Moves between items:
state | ^ + & ~ * §
tik | nok bol - - - nak
kiv | tid - vom kur vol gur
pob | - dis bim dak pov vuf
beg | fas vik dak - rop kol
bul | - bim - - suv gir
mik | - - - nok git les
vom | keb - dul sof pez big
kam | - pob bul - dak seb
suv | bul pep - - nik gul
bol | git - - - - rir
bon | rut nak - - - rav
mos | - rel lim nif ruf bal
nak | zut rir - - - tik
bim | - bak - suv pep nos
tol | dad neb tik - - rof
dad | dis siv nok kul tol ror
tid | - - keb pup kiv rel
dul | muv - lom rof zir siv
lik | kip mip tol - - sof
pab | nif kes rog - - vil
lim | - vaz dis vik kip kif
kip | lim big dad rog lik tul
pel | kol reg dom - - rop
neb | siv - bol - - zir
reg | nom sof lor - - rog
gul | gir rut - - mot suv
rir | lom - - - - bol
gup | dak kul nik - - dom
niz | - dar seb - kol fas
big | vaz - siv lik mip vom
rop | beg rog gup - - pel
nor | dol pup nom rul vil nif
siv | bug - git tol neb dul
zik | rek pab rop - - rul
pov | pob dad pep gup kul tiv
mot | gul bon - - - nik
vil | nor kur reg - - pab
muv | - - les ror dul bug
nif | gok ruf vik zik pab nor
kur | pup vol sof - - kes
tiv | vuf ror rut dom lor pov
nom | dar tul tiv pel reg vik
gir | - nos - - gul bul
les | - - - zut lom mik
pup | bal kiv tul vil kur ruf
tul | kif vom ror reg sof kip
rek | ref nif beg - zik vud
ton | - lim pob beg vik dar
zad | - dol niz - vud ref
des | - les - rut zut bak
vaz | - - bug kip big keb
kif | - keb par nom tul lim
ref | - gok fas - rek zad
keb | - - muv tul vom vaz
kes | ruf sor lik - - kur
nik | suv rav - - - mot
mip | big - neb - - pez
zir | dul - rir - - neb
lom | les - - nak rir git
vik | ton kip pov rop rog nom
sof | tul pez rof - - lik
vuf | - par nos piv tiv pob
pez | vom - zir - - mip
vud | zad nor kol - rul rek
gur | rel - big kes sor kiv
pep | bim nok - nik rav rut
zut | des lom - bon nak nok
fas | - ton kam - beg niz
ruf | mos gur kip pab kes pup
rav | pep tik - - - bon
dak | kam pov suv - gup piv
kol | niz nom piv - pel beg
rof | ror zir nak - - tol
ror | par dul zut lor rof dad
bal | - tid kif nor pup mos
bug | - - mik dad siv muv
dol | - bal dar vud nor gok
seb | - vuf gir - piv kam
rel | - - vaz ruf gur tid
kul | pov tol rav - - lor
rul | vud vil pel - - zik
sor | gur - mip - - vol
vol | kiv - pez - - sor
nos | - des - gul rut bim
rog | vik lik kul - - reg
piv | seb tiv gul - dom dak
bak | - mik - pep nok des
lor | tiv rof bon - - kul
rut | nos zut - mot bon pep
gok | - mos ton rek nif dol
par | - muv des tiv ror dis
git | mik - - tik bol lom
nok | bak git - rav tik zut
dom | piv lor mot - - gup
dar | - kif vuf kol nom ton
dis | - bug bak pov dad par

In the rows, 58 means zero.

The rows follow the links: the fewer symbols apart two items are, the more alike their rows tend to be.

Each row is also shifted at random along 5 hidden directions that mean nothing.

Rows with their items:
[27,51,56,65,54,59,62,58,63,51,33,38,65,60,74,46,67,62,75,69,41,34,51,38,55,44,62,69,68,56,60,57,38,46,45,59,68,44,59,67,75,73,78,54,61,70,55,47,64,81,43,63,68,70,66,30,67,51,50,42,63] -> nok
[70,63,59,52,35,59,49,82,51,44,64,66,48,35,64,68,76,54,56,37,61,58,62,56,56,67,60,59,69,59,50,66,65,69,68,66,56,53,57,48,57,71,71,56,55,62,46,59,49,57,46,59,69,61,61,62,52,70,63,61,67] -> des
[68,59,59,63,63,44,64,100,65,73,54,60,60,53,49,52,60,62,53,56,77,74,59,60,68,87,49,58,46,51,71,71,80,57,66,54,52,72,51,53,54,38,63,40,64,53,70,70,65,53,64,48,64,71,68,64,55,57,56,60,56] -> vil
[51,58,63,61,70,60,61,36,64,57,57,55,74,66,66,57,48,53,60,61,43,50,56,58,52,45,61,51,53,47,61,42,54,53,48,42,63,56,60,67,70,55,48,59,51,57,59,55,64,57,59,56,51,50,55,62,56,47,59,59,55] -> rav
[76,55,67,56,38,57,63,67,43,63,48,69,47,56,71,59,74,49,49,46,71,53,62,58,53,70,58,67,91,71,43,86,65,70,66,49,49,59,69,36,47,76,74,54,66,58,57,57,51,71,56,58,61,59,48,45,57,77,58,70,68] -> nif
[62,61,66,66,66,63,64,51,69,55,52,66,74,69,73,54,50,53,57,68,45,53,66,60,55,55,61,64,60,62,57,54,57,52,50,47,57,60,66,63,70,60,51,58,56,59,58,55,61,55,66,54,54,58,70,60,59,54,52,57,58] -> pov
[71,58,59,56,57,58,57,67,67,67,70,67,50,57,45,60,52,57,61,59,67,68,51,53,58,73,51,61,38,55,61,61,69,60,70,65,53,74,49,58,47,54,49,64,55,56,56,50,50,50,59,61,56,54,60,60,61,68,54,54,62] -> dol
[66,56,52,61,63,56,59,29,51,64,60,44,54,66,47,49,57,63,66,64,58,60,46,49,56,48,52,56,53,55,64,49,44,58,60,60,66,53,53,66,54,56,52,64,61,56,62,50,57,67,57,68,50,48,45,50,52,53,60,55,57] -> vol
[78,54,63,54,61,58,58,35,54,67,74,69,51,56,44,60,52,63,61,50,75,67,44,57,53,55,63,52,40,48,64,49,69,64,70,51,55,65,50,54,40,54,46,64,54,55,55,57,50,54,66,59,45,38,38,68,53,61,62,63,54] -> rul
[35,48,45,62,58,54,58,33,45,64,50,34,45,65,48,47,65,67,74,69,62,50,35,40,57,53,51,61,62,58,59,60,42,58,61,72,64,49,47,63,51,70,64,66,59,63,57,43,55,80,44,76,60,52,40,34,65,57,55,50,63] -> kiv
[31,41,46,68,55,44,64,24,45,55,45,43,57,61,65,51,74,56,71,60,61,34,40,48,41,52,59,67,87,70,57,65,32,70,62,66,61,45,37,50,57,86,68,63,63,52,53,42,59,81,51,77,65,48,49,25,64,58,55,66,78] -> nom
[42,57,54,58,66,64,64,41,58,66,58,45,55,71,52,56,47,62,57,66,56,65,58,57,67,55,48,53,52,59,54,54,61,55,54,60,62,57,68,65,56,52,49,69,49,66,64,61,52,65,55,64,46,54,42,62,66,53,56,51,48] -> big
[29,51,58,58,73,51,64,45,52,60,54,60,71,64,66,66,55,57,44,54,60,52,71,81,58,44,68,44,79,60,55,59,51,62,45,44,60,53,63,52,68,55,55,54,62,45,66,74,72,52,72,56,55,59,52,66,63,48,66,78,52] -> gup
[44,59,55,57,70,53,57,62,64,52,73,65,66,53,55,68,53,63,54,54,62,60,61,70,63,57,66,45,57,54,63,45,61,61,53,60,55,65,48,61,61,56,49,56,53,52,58,64,67,47,61,55,63,59,66,74,62,51,63,68,51] -> gul
[76,70,63,54,55,69,50,65,61,49,64,66,59,57,63,66,56,51,49,60,46,65,74,64,65,52,57,58,60,62,51,57,59,55,49,57,56,58,76,68,67,58,53,62,53,61,55,57,56,48,55,53,58,63,68,70,51,60,62,56,54] -> mik
[94,75,58,62,66,67,48,65,69,49,66,63,61,63,46,55,53,59,57,78,43,74,68,58,64,58,53,72,41,67,63,56,44,48,58,71,56,64,65,78,64,50,45,55,68,57,62,51,60,42,64,53,61,64,84,57,45,55,57,47,59] -> keb
[67,65,60,49,49,70,50,40,47,50,60,61,53,61,65,67,62,48,47,55,47,56,69,65,57,46,56,60,73,71,42,61,47,64,53,63,58,51,76,58,61,65,53,71,56,58,56,55,49,55,55,61,55,52,55,61,54,63,66,61,59] -> bug
[40,60,48,59,51,50,59,93,56,57,61,43,50,47,50,58,69,70,58,50,74,75,51,53,71,78,51,49,53,55,63,61,79,65,65,74,58,58,50,53,46,50,67,57,44,70,58,71,57,70,43,62,64,64,54,69,60,56,55,50,55] -> dul
[104,63,68,59,61,65,52,40,61,52,65,73,60,63,55,52,56,61,68,67,57,59,52,50,51,50,68,76,49,62,67,57,45,53,63,55,51,65,56,65,48,68,52,56,71,57,51,42,57,53,72,54,57,49,70,46,49,64,56,58,62] -> vud
[71,55,68,62,54,58,65,62,59,70,48,58,58,62,60,48,56,57,64,62,63,60,50,48,56,63,54,68,51,51,63,66,67,52,61,47,57,64,59,53,53,55,66,52,62,61,61,53,56,66,63,58,54,57,55,48,56,61,53,55,60] -> pab
[78,65,55,59,55,63,52,63,59,62,62,56,50,59,44,54,59,62,64,67,55,70,52,46,64,63,50,69,44,60,63,64,55,54,64,71,54,62,60,66,51,56,56,60,63,63,57,48,54,57,54,60,59,57,62,50,55,66,54,46,61] -> tid
[77,63,51,61,63,52,66,89,65,64,61,64,51,54,46,59,57,66,47,57,71,69,73,71,69,80,49,57,58,62,60,70,63,59,73,61,61,67,60,58,58,45,57,43,73,53,66,67,62,46,66,53,62,78,70,67,60,59,59,63,55] -> pup
[58,53,58,61,69,57,57,44,65,56,68,64,61,62,48,53,51,68,71,66,66,59,47,53,54,53,69,61,46,59,70,51,52,58,60,63,55,66,45,62,49,61,52,61,60,59,54,53,61,54,63,57,57,50,64,51,63,57,54,56,57] -> kol
[68,60,62,56,45,62,52,46,44,49,51,49,58,56,70,55,71,52,59,51,50,53,52,50,54,46,62,59,72,56,56,55,56,60,51,51,60,45,66,55,56,68,71,59,51,66,53,53,55,74,49,64,58,51,45,53,48,56,61,57,59] -> bol
[32,52,51,64,83,46,61,55,63,66,58,53,71,64,49,57,51,67,57,66,64,59,57,71,60,56,63,48,54,58,69,52,49,57,53,57,58,62,47,62,63,45,52,51,68,44,68,68,77,52,72,54,59,64,62,59,62,45,61,68,53] -> pel
[52,61,49,61,55,57,49,69,54,46,52,47,57,56,55,59,69,57,60,67,48,58,61,54,62,56,54,64,66,69,56,64,41,58,54,77,57,51,59,65,63,65,66,58,63,58,58,52,61,59,50,61,66,66,71,46,55,59,59,53,67] -> muv
[33,50,50,61,72,56,73,44,61,71,44,49,55,71,57,55,52,62,56,71,57,47,69,66,62,55,49,56,70,64,53,66,42,53,57,57,68,55,65,61,72,56,56,56,70,51,67,59,64,60,64,63,54,70,52,48,73,53,59,60,54] -> ruf
[59,57,66,60,56,55,64,53,54,61,52,60,69,60,70,56,60,49,55,53,55,56,58,60,52,57,59,54,62,55,56,58,68,60,55,44,59,56,61,49,63,54,59,56,54,56,60,63,58,62,61,55,52,52,52,64,55,54,59,67,58] -> kul
[26,52,52,59,79,58,54,35,73,58,69,56,63,67,48,61,43,67,74,73,51,52,49,53,55,42,66,57,35,52,68,41,46,52,51,70,58,62,42,72,63,58,41,73,52,54,55,48,62,49,63,62,55,50,65,55,70,53,56,51,58] -> seb
[50,56,62,65,56,60,62,53,64,62,47,48,62,60,61,44,57,64,73,62,51,53,45,42,55,53,55,61,38,43,66,48,66,44,56,48,68,50,58,59,61,50,63,58,54,72,58,59,54,72,54,58,52,57,54,53,58,51,49,40,51] -> tol
[77,66,74,55,47,65,49,98,68,52,58,73,61,49,66,60,62,55,59,57,56,64,64,49,63,65,70,70,48,54,63,69,74,51,51,57,44,67,66,57,57,61,71,51,60,68,52,59,59,52,56,44,68,69,83,59,57,67,53,49,57] -> bul
[37,52,46,61,61,48,62,46,52,51,66,56,62,56,62,66,64,55,53,47,65,50,55,71,50,63,58,46,81,64,53,54,57,77,64,62,60,56,42,48,59,68,50,61,48,51,54,58,60,58,56,67,62,50,50,66,60,57,66,75,65] -> tiv
[75,57,50,71,55,56,61,49,59,43,42,50,62,58,60,43,72,64,75,72,44,42,54,46,47,52,58,79,69,72,63,59,26,51,66,68,70,47,52,68,68,73,68,47,80,58,55,41,61,68,55,62,69,66,76,26,52,55,52,48,73] -> tul

Start here and follow the symbols in turn, left to right. Where do you end up?
Answer with the item's name.
[64,59,62,54,50,56,49,73,54,42,57,67,60,47,67,66,71,52,54,54,55,53,64,62,54,54,71,66,76,68,57,66,48,62,54,65,47,55,57,56,60,73,70,53,67,53,51,54,63,52,54,53,74,65,76,49,53,63,63,67,69]
+ § § + * ^ => des
[55,63,58,52,62,71,56,34,64,49,66,63,62,63,64,66,47,52,56,65,35,47,68,65,53,38,58,55,57,59,49,44,43,53,51,58,65,51,67,71,75,61,41,70,54,55,53,51,55,46,58,60,51,54,61,65,61,55,62,57,54]
~ ^ + ~ § ^ => nos
[79,62,61,53,57,70,59,50,64,63,59,69,50,65,55,60,51,55,56,66,52,59,68,60,60,53,52,67,51,64,49,60,53,51,61,59,60,61,71,62,63,55,49,61,66,56,58,52,51,49,64,56,51,60,59,54,61,68,57,53,59]
& * § § ~ + => lik
[42,57,52,56,58,61,60,64,57,71,49,49,48,65,53,58,58,58,52,65,58,63,66,59,67,59,49,60,62,64,50,71,52,57,55,69,57,58,68,57,60,55,62,61,63,58,65,58,58,59,53,60,59,67,53,52,66,63,59,54,56]
~ ^ * § § => ruf
[27,54,59,52,62,54,61,76,58,60,58,60,60,56,69,69,58,59,45,45,68,55,70,73,66,60,68,44,77,57,53,65,70,64,47,52,52,60,59,49,62,59,63,56,51,57,59,76,69,55,56,51,62,65,56,72,69,55,63,73,48]
^ § + * § § => rut
[62,56,68,65,68,57,60,63,65,62,42,58,72,66,62,48,55,62,64,73,55,58,59,55,60,50,69,68,54,56,70,63,51,43,46,46,54,60,66,60,62,51,69,43,71,57,65,60,72,59,71,46,61,64,72,46,57,52,54,56,56]
& § § + ^ => pov
[49,50,66,60,51,57,60,66,54,58,39,59,58,60,73,56,69,61,60,60,67,49,60,55,57,53,70,73,81,70,55,79,53,59,53,55,48,56,64,46,53,73,82,52,70,63,61,60,64,72,61,55,68,66,65,37,64,65,54,61,64]
^ & * & ^ => bul
[68,55,68,60,49,60,61,54,56,66,48,59,62,62,66,48,58,51,66,56,61,59,47,47,50,59,56,65,54,52,60,63,71,58,60,44,57,60,58,48,51,55,63,58,56,62,57,56,51,68,61,59,49,48,48,52,53,60,54,57,59]
§ ^ & § ^ => pob
[59,61,58,61,70,66,62,46,66,71,61,50,53,76,45,51,41,67,62,75,55,67,57,51,69,55,46,58,38,54,62,52,60,47,56,59,60,65,69,71,58,46,47,64,54,66,65,54,56,58,62,60,47,58,52,59,62,54,51,44,47]
* § ^ * § => sor
[40,56,60,58,70,68,59,38,70,60,62,61,66,70,60,61,42,51,60,71,41,52,60,60,52,49,56,60,48,58,54,49,53,52,51,58,57,62,61,66,69,55,40,72,50,54,56,52,55,46,61,60,51,53,62,63,69,56,56,56,57]
+ ~ ^ & => bim
[32,51,61,56,61,59,55,58,58,55,46,58,63,61,70,61,62,55,58,66,51,45,67,59,55,44,70,68,75,68,53,68,42,53,46,63,51,55,62,58,67,68,68,60,65,55,58,57,65,57,58,56,66,62,70,44,68,61,58,61,63]
& § § § * ^ => gir
[55,56,67,59,44,59,59,72,54,50,48,58,63,53,80,57,71,49,57,51,53,47,59,55,54,60,65,63,80,60,53,67,63,62,50,51,53,53,62,51,63,75,75,53,53,63,52,55,61,67,48,59,67,63,64,52,57,61,57,63,63]
^ * § ^ ~ => gul
[109,63,74,51,56,68,54,35,54,60,69,80,58,63,59,61,51,51,50,53,61,65,65,67,51,49,67,62,57,58,57,58,62,60,61,39,52,65,70,52,49,59,49,60,66,53,56,59,54,47,76,52,44,43,52,67,46,65,63,70,53]
+ & & & ^ § => rut
[35,52,50,58,47,49,54,53,41,54,54,35,54,49,62,53,75,62,65,50,61,52,40,47,56,54,60,48,65,50,61,53,57,64,55,63,64,46,49,56,51,66,72,60,48,65,53,57,59,82,39,68,63,53,43,50,52,54,61,56,63]
§ § § ^ => git
[41,51,62,60,41,58,58,64,53,57,43,43,56,51,70,47,68,61,74,51,57,45,38,33,55,54,61,60,51,43,62,56,65,54,55,54,63,46,54,54,57,66,82,57,51,76,52,53,53,84,41,63,62,59,48,43,56,58,50,41,60]
+ § § § ^ => lom
[74,59,68,46,50,66,54,61,55,62,74,85,48,55,59,76,54,51,44,43,71,67,70,76,57,61,65,56,62,63,46,67,73,68,64,53,45,68,68,41,44,60,53,68,54,58,53,67,48,42,67,53,52,51,50,75,62,73,65,71,55]
* + ~ & & § => mot
[105,64,63,59,57,59,62,66,59,58,69,76,57,57,54,60,56,53,52,54,68,67,62,65,58,73,56,64,58,63,62,63,64,65,73,54,52,70,57,57,48,59,49,52,66,50,57,53,55,46,67,56,57,56,64,62,49,66,59,69,64]
+ * & + § § => pez
[52,59,61,55,49,59,55,70,53,47,44,65,67,54,81,68,70,42,45,56,45,45,80,69,57,54,63,61,96,75,43,73,44,64,46,55,54,51,67,53,75,76,71,51,67,49,57,55,65,54,55,54,72,73,73,49,59,61,65,73,70]
~ § + ^ => nos
[51,51,56,62,55,44,63,62,54,65,59,55,58,55,55,56,63,59,60,51,72,61,44,54,53,70,53,52,55,50,64,59,70,67,69,52,56,61,42,47,48,52,61,54,54,54,62,62,59,66,58,62,58,51,48,59,55,57,57,61,63]
^ & * + § + => neb
